Read these off the row that follows.
1) Give the first entry from the right.
2) Give the second entry from the right.
3) Give the second entry.
[131 116 125 135 101 123 112 114]
1) 114
2) 112
3) 116

x = [[138, 131, 131, 139, 131, 120, 131, 137, 131, 130, 120, 125, 131, 140], [121, 126, 126, 120, 126, 133, 126, 121, 126, 126, 133, 130, 126, 119], [152, 130, 130, 153, 130, 127, 130, 151, 130, 145, 126, 134, 130, 153]]
The entry just right of 152 -> 130
Report the entry just right of 134.
Answer: 130
The minimum -> 119
